Below is a small trained network, with its code and all its weights. Each question gives an input and a class and asks what happens when units are switched off, that is, made to give their printed mean instead of their output.

import numpy as np


def w(rows, s, z=0):
    codes = np.array(rows[::2]) - 128.0
    scale = np.full(codes.shape[1], s)
    scale[-1] = z or s
    return codes * scale


def norm(h):
    return h / np.sqrt((h * h).mean(-1, keepdims=True) + 1e-5)


def f(y):
    return y / 2 * (1 + np.tanh(0.7978845608 * (y + 0.044715 * y**3)))


def log_softmax(a):
    a = a - a.max(-1, keepdims=True)
    return a - np.log(np.exp(a).sum(-1, keepdims=True))


def net(x, mask):
    res = np.array(x, float).reshape(1, 2) / 4 @ E
    u = 0
    for l in range(2):
        y = f(norm(res) @ A[l][:, :-1].T + A[l][:, -1])
        res = res + np.where(mask[u : u + 10], y, B[l][:, -1]) @ B[l][:, :-1]
        u += 10
    return log_softmax(norm(res)[-1] @ U[:, :-1].T + U[:, -1])


A, B = {}, {}
E = w([
[173,2,111,44,168,217,102,180],'x0',
[74,193,128,104,216,188,232,79],'x1',
],0.0088)
A[0] = w([
[89,144,137,102,207,139,91,125,126],'0.n1',
[20,138,210,142,164,128,187,139,142],'0.n2',
[163,164,122,115,142,72,172,169,75],'0.n3',
[116,173,157,192,118,129,112,121,94],'0.n4',
[124,104,111,130,77,67,52,114,195],'0.n5',
[136,135,110,202,107,97,169,126,94],'0.n6',
[149,173,121,129,146,155,80,140,79],'0.n7',
[162,123,103,198,176,117,132,176,3],'0.n8',
[254,87,93,119,134,153,118,175,30],'0.n9',
[143,97,117,102,137,117,154,147,94],'0.n10',
],0.0075,0.0019)
B[0] = w([
[190,167,164,57,32,177,199,124,163],'0.n1',
[255,138,32,60,112,116,126,134,241],'0.n2',
[125,77,186,109,133,194,108,112,133],'0.n3',
[54,72,219,80,152,181,116,221,190],'0.n4',
[175,210,53,59,156,164,152,93,253],'0.n5',
[213,98,196,111,94,203,165,180,180],'0.n6',
[91,116,78,172,140,118,125,137,119],'0.n7',
[143,136,68,242,214,146,101,137,110],'0.n8',
[22,194,163,203,150,106,222,171,240],'0.n9',
[66,121,113,159,130,29,143,203,142],'0.n10',
],0.005,0.0047)
A[1] = w([
[115,104,77,133,30,92,44,128,2],'1.n1',
[82,255,220,171,59,7,66,115,140],'1.n2',
[40,173,112,121,234,116,200,104,41],'1.n3',
[194,139,181,83,90,226,101,169,11],'1.n4',
[109,193,110,75,59,81,197,188,240],'1.n5',
[154,128,80,50,143,116,131,168,154],'1.n6',
[138,179,181,195,97,100,187,23,68],'1.n7',
[208,79,141,158,55,7,91,187,127],'1.n8',
[104,7,162,93,170,166,106,158,112],'1.n9',
[31,138,132,136,209,98,156,83,157],'1.n10',
],0.0077,0.0022)
B[1] = w([
[150,173,115,2,104,197,161,63,171],'1.n1',
[74,32,151,181,174,130,171,172,253],'1.n2',
[203,163,86,63,52,99,82,118,190],'1.n3',
[95,157,82,176,99,73,38,151,167],'1.n4',
[124,73,131,176,144,110,35,130,254],'1.n5',
[103,143,151,195,110,91,137,132,190],'1.n6',
[84,40,177,132,183,192,170,177,185],'1.n7',
[185,222,79,68,150,158,172,76,217],'1.n8',
[49,94,226,241,173,121,169,116,189],'1.n9',
[153,111,70,135,99,136,75,142,147],'1.n10',
],0.0077,0.0082)
U = w([
[70,46,187,181,183,186,191,177,199],'0',
[208,208,55,43,133,185,173,80,238],'1',
[126,131,75,196,87,51,8,162,234],'2',
[116,130,182,95,98,97,105,81,18],'3',
[85,135,139,101,74,104,118,98,32],'4',
[105,129,138,107,77,105,124,100,2],'5',
[101,149,170,99,86,120,104,110,18],'6',
],0.016,0.0047)

Each question gives the input, the list of numbers given to net, and the class t.
The units are the neurons (one row each of A and B). Each row of codes is followed by its name. A weight is (code - 128) times the scale printed after its matrix; where a second scale follows, it is the last column's (A, B and U).
mask holds one flag per neuron, layer by layer. A switched-off neuron (its flag False) gives its mean, the last column of its row in B, instead of its output. The means were averaged over made-up inputs and are rounded, as every weight is.
A unit's drop is (log p(t) with every unit on - log p(t) with that unit switched off) / (log p(t) with every unit on - log p(t) with every unit switched off).
The circuit of an input: a set's keep is (log p(t) with only the set's units on - log p(t) with every unit switched off) / (log p(t) with every unit on - log p(t) with every unit switched off). Starting from the 12 units with the biggest drops (on a tie, the unit counted first), units are removed one at a time, each time the one whose removal leaves the highest keep (on an exact tie, the one counted first), for as long as the keep stays at least 0.8.
units of the circuit, in order: the units of the circuit, biggest drop first
top k neurons: the k neurons with the biggest drops, biggest first
k most important neurons of layer l: the k neurons of layer l with the biggest drops, biggest first
drop when u is switched off: that unit's drop, to one decimal
input [3,-3], class 2: units of the circuit, in order => [1.n7]
input [3,1], class 2: top 2 neurons => [0.n9, 1.n3]
input [-2,4], class 1: top 3 neurons => [1.n2, 1.n9, 0.n10]
input [3,-2], class 2: top 2 neurons => [0.n9, 0.n6]
input [-3,3], class 2: 2 most important neurons of layer 1 => [1.n8, 1.n2]
input [3,-4], class 1: top 2 neurons => [0.n4, 1.n8]
input [-3,0], class 2: top 3 neurons => [0.n4, 0.n6, 1.n4]
input [-7,-7], class 0: top 3 neurons => [1.n2, 0.n2, 1.n3]
input [-4,-3], class 0: top 2 neurons => [1.n2, 0.n2]
input [-3,2], class 2: top 2 neurons => [0.n2, 0.n4]
input [-2,3], class 2: 2 most important neurons of layer 0 => [0.n2, 0.n5]
input [0,3], class 2: 3 most important neurons of layer 1 => [1.n8, 1.n1, 1.n6]
input [-8,-5], class 0: drop when 1.n2 is switched off => 0.5
input [-6,-4], class 0: drop when 1.n2 is switched off => 0.6
